Here is a tiny trained network, its code and every weight. The questions are about switching its units off for an input and a target symbol, where a switched-off unit gives its printed mean instead of its output.

import numpy as np


def w(rows, s, z=0):
    codes = np.array(rows[::2]) - 128.0
    scale = np.full(codes.shape[1], s)
    scale[-1] = z or s
    return codes * scale


def norm(h):
    return h / np.sqrt((h * h).mean(-1, keepdims=True) + 1e-5)


def f(y):
    return np.maximum(y, 0)


def softmax(a):
    e = np.exp(a - a.max(-1, keepdims=True))
    return e / e.sum(-1, keepdims=True)


def log_softmax(a):
    a = a - a.max(-1, keepdims=True)
    return a - np.log(np.exp(a).sum(-1, keepdims=True))


def net(x, mask):
    ids = ['ΓΛαβεζηπσφω'.index(c) for c in x.split()]
    T = len(ids)
    res = E[ids] + P[:T]
    r = norm(res)
    for j in range(2):
        rows = slice(2 * j, 2 * j + 2)
        q, k, v = (r @ M[0][rows].T for M in (Q, K, V))
        z = softmax(np.where(np.tri(T) > 0, q @ k.T / 2**0.5, -1e9)) @ v
        o = O[0][rows]
        res = res + np.where(mask[j], z, o[:, -1]) @ o[:, :-1]
    y = f(norm(res) @ A[0][:, :-1].T + A[0][:, -1])
    res = res + np.where(mask[2:6], y, B[0][:, -1]) @ B[0][:, :-1]
    return log_softmax(norm(res)[-1] @ U[:, :-1].T + U[:, -1])


Q, K, V, O, A, B = {}, {}, {}, {}, {}, {}
E = w([
[83,2,84,81,79,65],'Γ',
[148,146,113,119,127,91],'Λ',
[86,104,100,85,195,54],'α',
[106,125,91,88,72,136],'β',
[86,131,110,58,181,184],'ε',
[126,165,157,237,172,183],'ζ',
[126,81,142,235,66,144],'η',
[134,83,124,200,144,26],'π',
[50,74,155,184,153,229],'σ',
[111,194,143,139,130,197],'φ',
[73,138,142,241,235,116],'ω',
],0.0069)
P = w([
[146,151,1,148,132,145],'0',
[136,123,68,135,126,111],'1',
[155,152,140,107,127,137],'2',
[114,94,57,153,135,149],'3',
[178,103,125,106,137,126],'4',
[138,155,149,111,116,128],'5',
[101,83,78,140,157,154],'6',
[184,105,116,102,134,134],'7',
[109,166,156,116,102,117],'8',
[102,95,97,137,164,155],'9',
],0.018)
Q[0] = w([
[195,193,187,103,105,124],'h1',
[28,153,77,191,115,154],'h1',
[2,83,47,171,123,124],'h2',
[120,180,195,108,110,152],'h2',
],0.012)
K[0] = w([
[252,126,26,156,142,174],'h1',
[70,213,204,142,83,102],'h1',
[28,184,229,122,82,91],'h2',
[133,168,60,145,142,145],'h2',
],0.011)
V[0] = w([
[113,193,118,89,248,87],'h1',
[177,196,117,228,105,147],'h1',
[51,75,107,156,254,250],'h2',
[125,64,180,194,180,62],'h2',
],0.0073)
O[0] = w([
[163,179,136,62,244,60,115],'h1',
[224,94,250,180,126,113,190],'h1',
[47,91,159,147,178,156,155],'h2',
[122,149,46,255,164,78,7],'h2',
],0.01,0.0017)
A[0] = w([
[123,138,246,64,93,120,72],'n1',
[106,172,116,162,221,120,66],'n2',
[68,161,194,122,90,58,254],'n3',
[95,167,106,83,47,162,118],'n4',
],0.011,0.0075)
B[0] = w([
[102,249,97,207,153,160,231],'n1',
[99,121,160,127,94,86,189],'n2',
[139,176,171,93,105,194,255],'n3',
[93,127,182,139,117,81,223],'n4',
],0.018,0.0053)
U = w([
[49,136,45,166,54,93,105],'Γ',
[237,129,156,69,124,97,186],'Λ',
[120,180,69,94,195,61,79],'α',
[127,176,254,111,48,111,142],'β',
[122,123,137,50,176,138,87],'ε',
[202,71,224,145,151,122,96],'ζ',
[189,89,150,210,29,141,28],'η',
[192,157,54,208,126,63,124],'π',
[75,64,133,163,147,187,44],'σ',
[139,229,121,159,139,158,250],'φ',
[116,117,183,177,177,25,176],'ω',
],0.0092,0.0023)

Each question gives the input, a string of symbols that net reads in full, and the target symbol t.
The units are the heads (2 rows each of Q, K, V and O) and the neurons (one row each of A and B). Each row of codes is followed by its name. A weight is (code - 128) times the scale printed after its matrix; where a second scale follows, it is the last column's (O, A, B and U).
mask holds one flag per unit, heads first, then neurons. A switched-off unit (its flag False) gives its mean, the last column of its rows in O or B, instead of its output. The means were averaged over made-up inputs and are rounded, as every weight is.
A unit's drop is (log p(t) with every unit on - log p(t) with that unit switched off) / (log p(t) with every unit on - log p(t) with every unit switched off).
The circuit of an input: a set's keep is (log p(t) with only the set's units on - log p(t) with every unit switched off) / (log p(t) with every unit on - log p(t) with every unit switched off). Starting from all 6 units, units are removed one at a time, each time the one whose removal leaves the highest keep (on an exact tie, the one counted first), for as long as the keep stays at least 0.8.
units of the circuit, in order: the units of the circuit, biggest drop first
unit that matters most: the unit with the biggest drop
k most important neurons: the k neurons with the biggest drops, biggest first
which heads matter: for each layer, one digit per head in row order, 1 if its drop is at least 0.15 and else 0, layers parted by /
drop of u: that unit's drop, to one decimal
input ω Γ σ ζ ω ε σ η β α, target β: which heads matter	11
input φ ω β η ε, target ε: unit that matters most	h1
input σ η ω η σ Γ ω Λ σ η, target σ: units of the circuit, in order	(n1; h2; n4)
input η π ζ ζ, target ζ: which heads matter	10
input η β ζ π η Γ ζ ω Γ φ, target Γ: which heads matter	10
input ω φ π σ ζ φ σ σ ω σ, target ω: units of the circuit, in order	(h1; n2; n3)
input Γ π η ζ Λ Γ α β β φ, target β: units of the circuit, in order	(h2; n4)
input Γ σ ε π, target ε: units of the circuit, in order	(h2; h1)
input ζ Γ ζ β φ ε ω η, target η: units of the circuit, in order	(h1; n3)
input Γ η η Λ η η η Γ Γ ω, target Γ: units of the circuit, in order	(h1; h2; n1)
input ω σ π Γ Γ Γ ω ε, target ε: units of the circuit, in order	(n1; h1)
input η β ω σ Γ Γ β ζ, target ζ: units of the circuit, in order	(n1; n3)
input φ η ζ Γ ω Γ Γ ζ α σ, target α: units of the circuit, in order	(h1; n3)
input ω β η π, target η: units of the circuit, in order	(h1)
input η α σ ω, target σ: 2 most important neurons	(n1; n4)
input Γ ω σ σ σ ω ω η Γ σ, target Γ: units of the circuit, in order	(h1; h2; n3)
input π Γ Γ η Λ, target Λ: units of the circuit, in order	(n1; h2)
input Γ β σ Γ Λ, target Λ: which heads matter	00
input Γ Γ η η, target η: which heads matter	10
input η Γ π α Γ Λ σ, target Λ: unit that matters most	h2
input Γ Γ ω η α, target α: 2 most important neurons	(n4; n3)
input Λ α Γ π ω, target ω: 3 most important neurons	(n2; n1; n3)
input ω ε ω ω Γ ω φ, target ω: which heads matter	11
input β ζ Γ Λ φ Λ ω π α φ, target α: 2 most important neurons	(n3; n1)
input σ Γ Γ Γ σ ζ ω, target ζ: 2 most important neurons	(n1; n4)
input Γ η Γ ζ, target Γ: drop of n4	0.1
input σ Λ π ω α ω π, target ω: most important neuron	(n2)
